Here is a tiny trained network, its code and every weight. The questions are about switching its units off for an input and a target symbol, where a switched-off unit gives its printed mean instead of its output.

import numpy as np


def w(rows, s, z=0):
    codes = np.array(rows[::2]) - 128.0
    scale = np.full(codes.shape[1], s)
    scale[-1] = z or s
    return codes * scale


def f(y):
    return np.maximum(y, 0)


def softmax(a):
    e = np.exp(a - a.max(-1, keepdims=True))
    return e / e.sum(-1, keepdims=True)


def log_softmax(a):
    a = a - a.max(-1, keepdims=True)
    return a - np.log(np.exp(a).sum(-1, keepdims=True))


def net(x, mask):
    ids = ['αβγδεζηθλμξπφω'.index(c) for c in x.split()]
    T = len(ids)
    res = E[ids] + P[:T]
    u = 0
    for l in range(2):
        r = res
        for j in range(3):
            rows = slice(2 * j, 2 * j + 2)
            q, k, v = (r @ M[l][rows].T for M in (Q, K, V))
            z = softmax(np.where(np.tri(T) > 0, q @ k.T / 2**0.5, -1e9)) @ v
            o = O[l][rows]
            res = res + np.where(mask[u + j], z, o[:, -1]) @ o[:, :-1]
        u += 3
        y = f(res @ A[l][:, :-1].T + A[l][:, -1])
        res = res + np.where(mask[u : u + 8], y, B[l][:, -1]) @ B[l][:, :-1]
        u += 8
    return log_softmax(res[-1] @ U[:, :-1].T + U[:, -1])


Q, K, V, O, A, B = {}, {}, {}, {}, {}, {}
E = w([
[123,143,153,133,145,126,82],'α',
[180,137,147,126,189,75,143],'β',
[129,143,184,202,104,129,139],'γ',
[197,142,112,144,128,78,100],'δ',
[192,104,103,80,184,158,148],'ε',
[105,78,106,187,199,116,163],'ζ',
[107,146,128,89,107,118,80],'η',
[54,145,114,103,108,108,122],'θ',
[184,98,150,168,116,133,163],'λ',
[196,182,109,108,148,125,185],'μ',
[161,156,113,127,201,121,66],'ξ',
[5,131,118,132,125,104,133],'π',
[164,54,154,96,160,113,141],'φ',
[180,113,171,63,90,118,182],'ω',
],0.024)
P = w([
[178,103,2,165,13,113,104],'0',
[179,104,39,144,61,88,152],'1',
[157,113,102,144,96,120,130],'2',
[135,115,146,137,123,126,134],'3',
[118,120,187,135,151,135,124],'4',
[104,130,233,127,174,144,124],'5',
[88,124,255,123,200,142,133],'6',
],0.0084)
Q[0] = w([
[104,203,83,177,106,133,59],'0.h0',
[164,137,116,192,152,97,141],'0.h0',
[28,159,114,68,110,191,141],'0.h1',
[153,54,68,190,186,252,241],'0.h1',
[200,21,161,172,85,189,163],'0.h2',
[59,161,174,254,91,58,185],'0.h2',
],0.0085)
K[0] = w([
[117,147,68,147,153,97,89],'0.h0',
[177,143,121,166,155,119,142],'0.h0',
[66,114,106,129,66,174,138],'0.h1',
[118,116,163,167,173,135,195],'0.h1',
[208,55,126,161,105,177,159],'0.h2',
[78,132,173,246,115,54,161],'0.h2',
],0.014)
V[0] = w([
[62,82,97,97,127,144,17],'0.h0',
[113,80,88,148,130,161,143],'0.h0',
[115,72,108,163,107,106,108],'0.h1',
[243,127,180,46,166,158,47],'0.h1',
[113,25,77,188,51,140,175],'0.h2',
[163,99,3,108,68,82,92],'0.h2',
],0.006)
O[0] = w([
[78,119,39,93,254,163,166,1],'0.h0',
[157,132,103,176,146,96,93,140],'0.h0',
[161,42,130,152,73,132,82,169],'0.h1',
[76,107,97,121,82,74,171,205],'0.h1',
[135,169,207,151,106,95,98,198],'0.h2',
[94,132,214,91,197,166,100,226],'0.h2',
],0.0067,0.0031)
A[0] = w([
[151,133,31,123,77,163,95,253],'0.n0',
[159,52,115,101,115,176,154,136],'0.n1',
[105,117,180,108,134,70,67,207],'0.n2',
[59,146,233,126,141,128,99,175],'0.n3',
[136,56,193,144,188,74,164,176],'0.n4',
[77,125,52,113,36,22,65,156],'0.n5',
[56,124,69,61,165,209,106,86],'0.n6',
[172,223,1,198,111,102,107,171],'0.n7',
],0.0082,0.0029)
B[0] = w([
[100,161,72,155,88,150,201,160],'0.n0',
[108,61,61,94,84,173,148,177],'0.n1',
[75,136,55,42,125,129,142,222],'0.n2',
[128,103,73,117,187,137,174,200],'0.n3',
[157,95,136,114,116,109,91,254],'0.n4',
[2,200,100,167,65,121,102,181],'0.n5',
[166,106,193,113,151,39,133,172],'0.n6',
[200,205,145,107,172,156,52,168],'0.n7',
],0.01,0.0069)
Q[1] = w([
[159,77,84,7,106,132,122],'1.h0',
[100,155,92,129,172,134,104],'1.h0',
[197,159,174,88,139,123,67],'1.h1',
[195,95,82,111,168,164,153],'1.h1',
[150,93,146,136,64,96,149],'1.h2',
[42,116,74,109,130,119,143],'1.h2',
],0.011)
K[1] = w([
[140,86,77,76,89,72,97],'1.h0',
[115,161,93,135,195,113,132],'1.h0',
[245,134,80,123,140,71,85],'1.h1',
[161,83,111,133,193,124,212],'1.h1',
[153,62,252,145,70,49,92],'1.h2',
[37,119,110,108,132,94,150],'1.h2',
],0.011)
V[1] = w([
[69,100,229,102,205,157,132],'1.h0',
[124,106,201,112,83,180,41],'1.h0',
[121,90,116,138,151,136,151],'1.h1',
[45,163,88,161,84,111,135],'1.h1',
[162,154,117,120,132,88,58],'1.h2',
[40,79,254,143,157,40,140],'1.h2',
],0.0067)
O[1] = w([
[107,121,146,149,2,56,118,4],'1.h0',
[91,98,114,107,119,117,147,130],'1.h0',
[157,149,118,119,121,127,139,117],'1.h1',
[209,102,183,99,140,107,99,105],'1.h1',
[121,94,147,95,154,84,171,202],'1.h2',
[182,158,100,111,172,165,98,116],'1.h2',
],0.0082,0.0044)
A[1] = w([
[190,204,100,213,38,132,121,254],'1.n0',
[160,78,90,43,168,147,94,86],'1.n1',
[76,219,50,147,123,162,81,105],'1.n2',
[171,144,116,176,180,158,105,75],'1.n3',
[160,89,188,117,20,79,162,109],'1.n4',
[128,155,44,105,81,202,172,105],'1.n5',
[160,202,151,209,104,159,74,46],'1.n6',
[162,231,92,73,1,126,174,192],'1.n7',
],0.0094,0.004)
B[1] = w([
[132,183,108,72,99,225,132,178],'1.n0',
[118,162,149,192,69,111,105,254],'1.n1',
[109,67,69,170,135,255,136,167],'1.n2',
[109,85,204,166,105,184,104,147],'1.n3',
[68,128,106,74,85,117,109,183],'1.n4',
[83,154,150,181,173,71,188,181],'1.n5',
[93,157,148,201,76,26,137,145],'1.n6',
[68,70,167,135,222,156,127,185],'1.n7',
],0.0098,0.0087)
U = w([
[91,181,25,117,166,171,35,221],'α',
[166,203,161,99,142,1,88,207],'β',
[121,207,216,173,66,96,101,158],'γ',
[160,131,144,126,116,123,125,119],'δ',
[132,147,72,178,111,107,201,147],'ε',
[158,74,194,188,129,158,76,90],'ζ',
[149,136,133,130,119,134,122,91],'η',
[154,138,128,131,111,137,124,92],'θ',
[217,111,97,79,71,216,140,199],'λ',
[171,175,181,92,165,179,156,113],'μ',
[152,138,136,124,113,130,124,68],'ξ',
[144,143,137,131,113,139,118,61],'π',
[113,110,78,154,43,86,92,34],'φ',
[85,123,191,120,108,141,122,3],'ω',
],0.0095,0.0056)

Each question gives the input, a string of symbols that net reads in full, and the target symbol t.
The units are the heads (2 rows each of Q, K, V and O) and the neurons (one row each of A and B). Each row of codes is followed by its name. A weight is (code - 128) times the scale printed after its matrix; where a second scale follows, it is the last column's (O, A, B and U).
mask holds one flag per unit, layer by layer, with each layer's heads first. A switched-off unit (its flag False) gives its mean, the last column of its rows in O or B, instead of its output. The means were averaged over made-up inputs and are rounded, as every weight is.
A unit's drop is (log p(t) with every unit on - log p(t) with that unit switched off) / (log p(t) with every unit on - log p(t) with every unit switched off).
The circuit of an input: a set's keep is (log p(t) with only the set's units on - log p(t) with every unit switched off) / (log p(t) with every unit on - log p(t) with every unit switched off). Starting from the 12 units with the biggest drops (on a tie, the unit counted first), units are removed one at a time, each time the one whose removal leaves the highest keep (on an exact tie, the one counted first), for as long as the keep stays at least 0.8.
circuit, biggest first: the units of the circuit, biggest drop first
most important unit: the unit with the biggest drop
k most important neurons: the k neurons with the biggest drops, biggest first
top k neurons in layer l: the k neurons of layer l with the biggest drops, biggest first
heads that matter: for each layer, one digit per head in row order, 1 if its drop is at least 0.15 and else 0, layers parted by /
drop of u: that unit's drop, to one decimal
input φ δ ε π π, target β: heads that matter : 110 / 110
input π η δ δ α η, target β: most important unit : 0.n6
input λ λ δ ζ, target ζ: circuit, biggest first : (0.h1; 1.n3)
input η ε ε ε π ζ π, target β: circuit, biggest first : (1.h1; 0.n6; 0.h0)
input δ φ α ζ ε, target ε: circuit, biggest first : (0.h2; 1.n5; 1.h1; 0.n1)
input ζ δ δ, target β: heads that matter : 001 / 011
input ε η δ μ φ, target φ: 3 most important neurons : (0.n4; 0.n2; 1.n1)
input ε γ θ δ θ, target β: circuit, biggest first : (1.h1; 0.n6; 0.h0; 0.n5)
input ε η δ, target α: heads that matter : 010 / 000
input μ ε ω, target ω: heads that matter : 000 / 000
input α α ε γ λ μ δ, target α: heads that matter : 001 / 000
input ξ λ δ θ ε λ ξ, target β: 2 most important neurons : (0.n0; 0.n7)
input ξ φ α μ φ γ ξ, target β: 2 most important neurons : (0.n6; 1.n2)
input η γ η, target β: most important unit : 1.h1
input ε δ β θ φ ω ζ, target ζ: heads that matter : 001 / 001
input η π μ, target μ: 3 most important neurons : (1.n7; 1.n0; 1.n1)
input β ε β ζ ε α, target α: top 2 neurons in layer 0 : (0.n3; 0.n2)
input φ μ λ, target λ: 4 most important neurons : (1.n0; 1.n1; 1.n5; 0.n5)
input η δ π ζ λ, target λ: drop of 0.h2 : 0.1
input λ φ φ μ, target μ: most important unit : 1.n7
input λ ζ φ α ζ ε ε, target ε: drop of 1.h1 : 0.4
input ξ θ γ β θ, target β: drop of 0.n5 : 0.4
input η ξ ε γ ω φ, target φ: drop of 1.h0 : 0.3
